Here is a tiny trained network, its code and every weight. The questions are about switching its units off for an input and a target symbol, where a switched-off unit gives its printed mean instead of its output.

import numpy as np


def w(rows, s, z=0):
    codes = np.array(rows[::2]) - 128.0
    scale = np.full(codes.shape[1], s)
    scale[-1] = z or s
    return codes * scale


def f(y):
    return np.maximum(y, 0)


def softmax(a):
    e = np.exp(a - a.max(-1, keepdims=True))
    return e / e.sum(-1, keepdims=True)


def log_softmax(a):
    a = a - a.max(-1, keepdims=True)
    return a - np.log(np.exp(a).sum(-1, keepdims=True))


def net(x, mask):
    ids = ['ΓΦΩβδζηθλμξπστ'.index(c) for c in x.split()]
    T = len(ids)
    res = E[ids] + P[:T]
    r = res
    for j in range(2):
        rows = slice(2 * j, 2 * j + 2)
        q, k, v = (r @ M[0][rows].T for M in (Q, K, V))
        z = softmax(np.where(np.tri(T) > 0, q @ k.T / 2**0.5, -1e9)) @ v
        o = O[0][rows]
        res = res + np.where(mask[j], z, o[:, -1]) @ o[:, :-1]
    y = f(res @ A[0][:, :-1].T + A[0][:, -1])
    res = res + np.where(mask[2:6], y, B[0][:, -1]) @ B[0][:, :-1]
    return log_softmax(res[-1] @ U[:, :-1].T + U[:, -1])


Q, K, V, O, A, B = {}, {}, {}, {}, {}, {}
E = w([
[154,114,112,175,139],'Γ',
[148,96,117,174,139],'Φ',
[112,86,68,155,126],'Ω',
[154,125,165,168,111],'β',
[124,106,69,161,135],'δ',
[151,235,48,136,77],'ζ',
[114,112,75,150,115],'η',
[99,116,112,133,77],'θ',
[132,178,42,145,98],'λ',
[135,155,54,149,109],'μ',
[30,206,235,81,247],'ξ',
[143,100,130,169,124],'π',
[153,91,117,180,157],'σ',
[172,130,236,175,90],'τ',
],0.012)
P = w([
[249,30,36,2,176],'0',
[229,75,102,96,175],'1',
[212,103,110,133,149],'2',
[187,97,118,149,137],'3',
[177,123,114,155,118],'4',
[158,121,111,165,112],'5',
[152,138,115,170,96],'6',
[128,108,119,179,94],'7',
[126,129,117,179,76],'8',
[110,120,108,182,80],'9',
[103,119,107,191,78],'10',
[90,112,115,193,79],'11',
[65,95,103,192,77],'12',
[69,97,117,200,70],'13',
],0.0071)
Q[0] = w([
[90,143,118,171,125],'head 0',
[106,147,145,164,128],'head 0',
[179,108,96,249,68],'head 1',
[244,87,3,195,191],'head 1',
],0.02)
K[0] = w([
[111,142,123,130,140],'head 0',
[128,132,153,109,131],'head 0',
[59,197,217,113,197],'head 1',
[200,113,255,113,169],'head 1',
],0.026)
V[0] = w([
[163,73,54,212,71],'head 0',
[180,109,236,166,6],'head 0',
[72,170,150,90,193],'head 1',
[212,135,178,138,132],'head 1',
],0.011)
O[0] = w([
[152,143,183,25,147,253],'head 0',
[2,100,20,74,111,167],'head 0',
[104,112,151,98,205,92],'head 1',
[214,193,169,177,163,233],'head 1',
],0.0092,0.0052)
A[0] = w([
[77,197,177,18,210,155],'neuron 0',
[146,141,18,71,163,116],'neuron 1',
[133,140,119,135,147,255],'neuron 2',
[153,87,8,164,157,174],'neuron 3',
],0.015,0.0068)
B[0] = w([
[144,140,117,157,251,168],'neuron 0',
[169,67,144,138,182,171],'neuron 1',
[54,106,176,109,20,255],'neuron 2',
[165,135,183,90,126,189],'neuron 3',
],0.015,0.0069)
U = w([
[156,115,245,102,42,200],'Γ',
[9,164,154,125,35,253],'Φ',
[2,101,55,117,63,251],'Ω',
[5,72,4,95,81,252],'β',
[90,132,135,118,123,19],'δ',
[80,154,137,108,127,43],'ζ',
[91,120,134,141,118,17],'η',
[94,134,135,133,116,25],'θ',
[86,124,132,144,124,8],'λ',
[88,142,136,125,116,14],'μ',
[87,149,120,123,125,46],'ξ',
[80,179,129,93,129,40],'π',
[83,138,136,122,120,32],'σ',
[24,163,194,129,211,206],'τ',
],0.0065,0.0044)

Each question gives the input, a string of symbols that net reads in full, and the target symbol t.
The units are the heads (2 rows each of Q, K, V and O) and the neurons (one row each of A and B). Each row of codes is followed by its name. A weight is (code - 128) times the scale printed after its matrix; where a second scale follows, it is the last column's (O, A, B and U).
mask holds one flag per unit, heads first, then neurons. A switched-off unit (its flag False) gives its mean, the last column of its rows in O or B, instead of its output. The means were averaged over made-up inputs and are rounded, as every weight is.
A unit's drop is (log p(t) with every unit on - log p(t) with that unit switched off) / (log p(t) with every unit on - log p(t) with every unit switched off).
The circuit of an input: a set's keep is (log p(t) with only the set's units on - log p(t) with every unit switched off) / (log p(t) with every unit on - log p(t) with every unit switched off). Starting from all 6 units, units are removed one at a time, each time the one whose removal leaves the highest keep (on an exact tie, the one counted first), for as long as the keep stays at least 0.8.
circuit, biggest first: the units of the circuit, biggest drop first
most important unit: the unit with the biggest drop
top k neurons: the k neurons with the biggest drops, biggest first
drop of u: that unit's drop, to one decimal
input θ θ Γ β η π θ θ δ ξ ξ β λ, target Γ: most important unit => head 0
input τ Φ δ τ μ θ δ θ η Γ θ η β θ, target β: circuit, biggest first => (head 1; head 0; neuron 3)
input Γ τ ζ, target Γ: circuit, biggest first => (head 1; neuron 1; neuron 2)
input Φ Φ τ τ η, target Γ: circuit, biggest first => (neuron 3; head 1)
input Φ σ τ μ, target Γ: circuit, biggest first => (head 1; neuron 3)
input Φ τ Φ β β θ θ δ τ ξ θ β σ, target τ: circuit, biggest first => (head 1; neuron 0)
input δ τ π τ Ω, target Γ: circuit, biggest first => (neuron 3; head 1)
input τ θ τ λ, target Γ: circuit, biggest first => (neuron 3; head 1; neuron 2)
input θ η μ Φ π β τ Ω θ θ Γ π θ, target β: top 2 neurons => (neuron 2; neuron 3)
input θ τ β θ ζ, target Γ: top 2 neurons => (neuron 1; neuron 3)
input σ λ τ τ τ ξ λ, target τ: top 2 neurons => (neuron 0; neuron 1)
input τ π Φ η λ π Φ ξ τ τ μ β, target τ: drop of neuron 0 => 0.6
input θ τ ζ β ξ β τ Φ η Ω θ ζ β θ, target τ: drop of neuron 0 => 0.6
input β β Γ Γ τ Ω ξ π θ θ Φ σ θ η, target τ: drop of neuron 1 => 0.0
input ξ τ π μ β ζ Ω λ Φ Γ η θ, target τ: top neuron => (neuron 0)
